Here is a tiny trained network, its code and every weight. The questions are about switching its units off for an input and a target symbol, where a switched-off unit gives its printed mean instead of its output.

import numpy as np


def w(rows, s, z=0):
    codes = np.array(rows[::2]) - 128.0
    scale = np.full(codes.shape[1], s)
    scale[-1] = z or s
    return codes * scale


def norm(h):
    return h / np.sqrt((h * h).mean(-1, keepdims=True) + 1e-5)


def softmax(a):
    e = np.exp(a - a.max(-1, keepdims=True))
    return e / e.sum(-1, keepdims=True)


def log_softmax(a):
    a = a - a.max(-1, keepdims=True)
    return a - np.log(np.exp(a).sum(-1, keepdims=True))


def net(x, mask):
    ids = ['αβγεζμξπσφ'.index(c) for c in x.split()]
    T = len(ids)
    res = E[ids] + P[:T]
    u = 0
    for l in range(3):
        r = norm(res)
        for j in range(2):
            rows = slice(3 * j, 3 * j + 3)
            q, k, v = (r @ M[l][rows].T for M in (Q, K, V))
            z = softmax(np.where(np.tri(T) > 0, q @ k.T / 3**0.5, -1e9)) @ v
            o = O[l][rows]
            res = res + np.where(mask[u + j], z, o[:, -1]) @ o[:, :-1]
        u += 2
    return log_softmax(norm(res)[-1] @ U[:, :-1].T + U[:, -1])


Q, K, V, O = {}, {}, {}, {}
E = w([
[143,141,110,107,185,120,157],'α',
[142,117,102,87,149,87,126],'β',
[80,142,141,70,124,119,162],'γ',
[148,91,108,102,165,163,122],'ε',
[170,173,220,152,80,112,2],'ζ',
[135,76,106,124,106,157,145],'μ',
[169,92,90,138,161,136,130],'ξ',
[108,129,86,131,118,134,166],'π',
[125,127,75,106,161,137,106],'σ',
[130,112,123,134,128,171,172],'φ',
],0.005)
P = w([
[145,127,82,116,107,158,171],'0',
[73,153,136,123,117,158,138],'1',
[162,117,131,143,74,98,172],'2',
[164,169,72,72,104,179,148],'3',
[62,87,116,171,189,171,75],'4',
[157,67,132,193,113,69,152],'5',
[252,194,50,54,124,181,167],'6',
],0.0034)
Q[0] = w([
[152,162,59,47,141,201,73],'L0H1',
[1,79,82,140,197,131,39],'L0H1',
[221,65,39,115,68,33,109],'L0H1',
[94,209,151,110,99,17,149],'L0H2',
[246,51,133,179,86,44,192],'L0H2',
[9,53,178,208,200,151,116],'L0H2',
],0.0085)
K[0] = w([
[211,142,186,179,50,70,162],'L0H1',
[231,250,124,47,55,222,74],'L0H1',
[52,134,245,248,147,103,40],'L0H1',
[37,1,56,126,213,179,248],'L0H2',
[2,99,183,216,205,120,50],'L0H2',
[139,187,84,23,109,216,109],'L0H2',
],0.0078)
V[0] = w([
[3,76,183,109,119,166,216],'L0H1',
[93,90,64,208,7,38,103],'L0H1',
[78,169,33,171,17,172,114],'L0H1',
[75,87,46,3,121,86,52],'L0H2',
[217,12,191,36,54,178,73],'L0H2',
[93,42,134,37,126,94,237],'L0H2',
],0.0038)
O[0] = w([
[88,169,164,143,218,222,163,180],'L0H1',
[63,104,99,226,171,48,110,162],'L0H1',
[106,200,61,217,137,69,133,252],'L0H1',
[186,168,30,92,116,79,248,159],'L0H2',
[201,152,252,167,133,140,228,60],'L0H2',
[100,26,114,137,93,75,193,219],'L0H2',
],0.0045,0.0027)
Q[1] = w([
[127,178,184,74,100,57,108],'L1H1',
[226,123,86,151,102,176,134],'L1H1',
[216,71,62,159,121,192,132],'L1H1',
[126,182,69,104,3,183,154],'L1H2',
[73,111,122,166,53,200,202],'L1H2',
[164,86,108,30,157,119,80],'L1H2',
],0.005)
K[1] = w([
[81,66,108,129,163,165,127],'L1H1',
[130,102,207,108,46,117,79],'L1H1',
[186,182,253,139,56,98,64],'L1H1',
[165,120,96,134,69,157,191],'L1H2',
[8,74,62,72,76,163,213],'L1H2',
[147,253,144,170,133,163,130],'L1H2',
],0.0062)
V[1] = w([
[127,44,62,114,254,136,164],'L1H1',
[80,63,155,122,107,113,130],'L1H1',
[64,130,112,116,98,110,165],'L1H1',
[149,210,178,135,71,112,66],'L1H2',
[76,87,139,116,140,85,110],'L1H2',
[164,81,152,109,228,119,121],'L1H2',
],0.0054)
O[1] = w([
[113,91,129,106,3,176,208,208],'L1H1',
[186,107,39,96,156,101,191,101],'L1H1',
[119,107,98,52,121,143,128,223],'L1H1',
[127,73,102,97,228,70,167,2],'L1H2',
[171,153,128,145,135,172,194,122],'L1H2',
[91,122,48,180,80,153,151,30],'L1H2',
],0.0045,0.003)
Q[2] = w([
[58,106,208,103,77,73,227],'L2H1',
[93,89,94,33,17,151,205],'L2H1',
[205,39,52,153,218,170,150],'L2H1',
[94,159,152,96,31,94,126],'L2H2',
[108,255,104,165,34,210,116],'L2H2',
[222,73,121,57,208,46,89],'L2H2',
],0.0068)
K[2] = w([
[83,119,129,52,86,236,245],'L2H1',
[177,186,69,99,80,189,206],'L2H1',
[241,176,223,27,223,79,39],'L2H1',
[253,221,162,178,140,83,91],'L2H2',
[132,217,150,185,23,93,11],'L2H2',
[106,26,39,102,217,92,172],'L2H2',
],0.0074)
V[2] = w([
[23,38,126,97,112,106,132],'L2H1',
[79,2,147,130,44,120,145],'L2H1',
[138,46,44,188,116,147,143],'L2H1',
[50,54,121,138,154,106,220],'L2H2',
[102,92,76,62,115,215,217],'L2H2',
[205,205,77,145,180,169,146],'L2H2',
],0.0047)
O[2] = w([
[103,69,149,114,157,70,74,148],'L2H1',
[117,112,200,99,147,89,62,163],'L2H1',
[74,172,182,167,113,66,110,169],'L2H1',
[159,56,99,143,217,121,124,181],'L2H2',
[134,161,106,170,207,142,111,252],'L2H2',
[1,126,122,132,115,175,151,111],'L2H2',
],0.0053,0.0047)
U = w([
[83,69,87,66,223,212,241,61],'α',
[219,19,79,105,87,22,203,113],'β',
[101,53,112,9,96,179,65,218],'γ',
[176,158,175,108,213,87,80,132],'ε',
[196,182,202,149,50,47,43,254],'ζ',
[72,110,236,201,172,249,63,103],'μ',
[156,95,221,247,167,87,206,122],'ξ',
[120,243,2,119,21,127,142,22],'π',
[27,100,50,201,177,56,27,112],'σ',
[166,161,231,115,112,202,208,137],'φ',
],0.0089,0.005)

Each question gives the input, a string of symbols that net reads in full, and the target symbol t.
The units are the heads (3 rows each of Q, K, V and O). Each row of codes is followed by its name. A weight is (code - 128) times the scale printed after its matrix; where a second scale follows, it is the last column's (O and U).
mask holds one flag per head, layer by layer. A switched-off head (its flag False) gives its mean, the last column of its rows in O, instead of its output. The means were averaged over made-up inputs and are rounded, as every weight is.
A unit's drop is (log p(t) with every unit on - log p(t) with that unit switched off) / (log p(t) with every unit on - log p(t) with every unit switched off).
The circuit of an input: a set's keep is (log p(t) with only the set's units on - log p(t) with every unit switched off) / (log p(t) with every unit on - log p(t) with every unit switched off). Starting from all 6 units, units are removed one at a time, each time the one whose removal leaves the highest keep (on an exact tie, the one counted first), for as long as the keep stays at least 0.8.
circuit, biggest first: the units of the circuit, biggest drop first
unit that matters most: the unit with the biggest drop
which heads matter: for each layer, one digit per head in row order, 1 if its drop is at least 0.15 and else 0, layers parted by /
input α σ β, target π: which heads matter -> 01 / 00 / 00
input β π φ, target σ: circuit, biggest first -> (L0H2)
input π σ α, target π: circuit, biggest first -> (L0H2; L1H2)
input ξ φ π, target μ: circuit, biggest first -> (L0H1; L0H2)
input π π ζ π, target ζ: circuit, biggest first -> (L2H2; L0H2)
input π α π ε β, target φ: circuit, biggest first -> (L0H2; L0H1)
input π σ π σ, target σ: which heads matter -> 10 / 00 / 00
input π π π, target σ: circuit, biggest first -> (L0H2; L0H1)
input γ π ζ π ζ α, target ε: which heads matter -> 01 / 10 / 00
input π ξ π α β, target γ: which heads matter -> 10 / 00 / 00
input π π π α π, target γ: which heads matter -> 10 / 00 / 00
input π α π, target γ: circuit, biggest first -> (L0H1; L0H2)
input ξ π π φ π β α, target β: which heads matter -> 11 / 00 / 00
input π ζ α, target α: which heads matter -> 01 / 01 / 10
input α ζ π β π ζ π, target ε: circuit, biggest first -> (L0H2; L1H2; L0H1)
input σ φ π μ β, target ξ: unit that matters most -> L0H2
input μ ζ π α ζ, target γ: which heads matter -> 10 / 01 / 11
input φ γ μ φ π β ξ, target β: circuit, biggest first -> (L0H2; L0H1)
input α α ε, target γ: which heads matter -> 11 / 00 / 00
input α α ζ α ε β, target β: unit that matters most -> L1H2
input ζ π π β β ζ, target β: circuit, biggest first -> (L1H2; L0H2; L0H1)
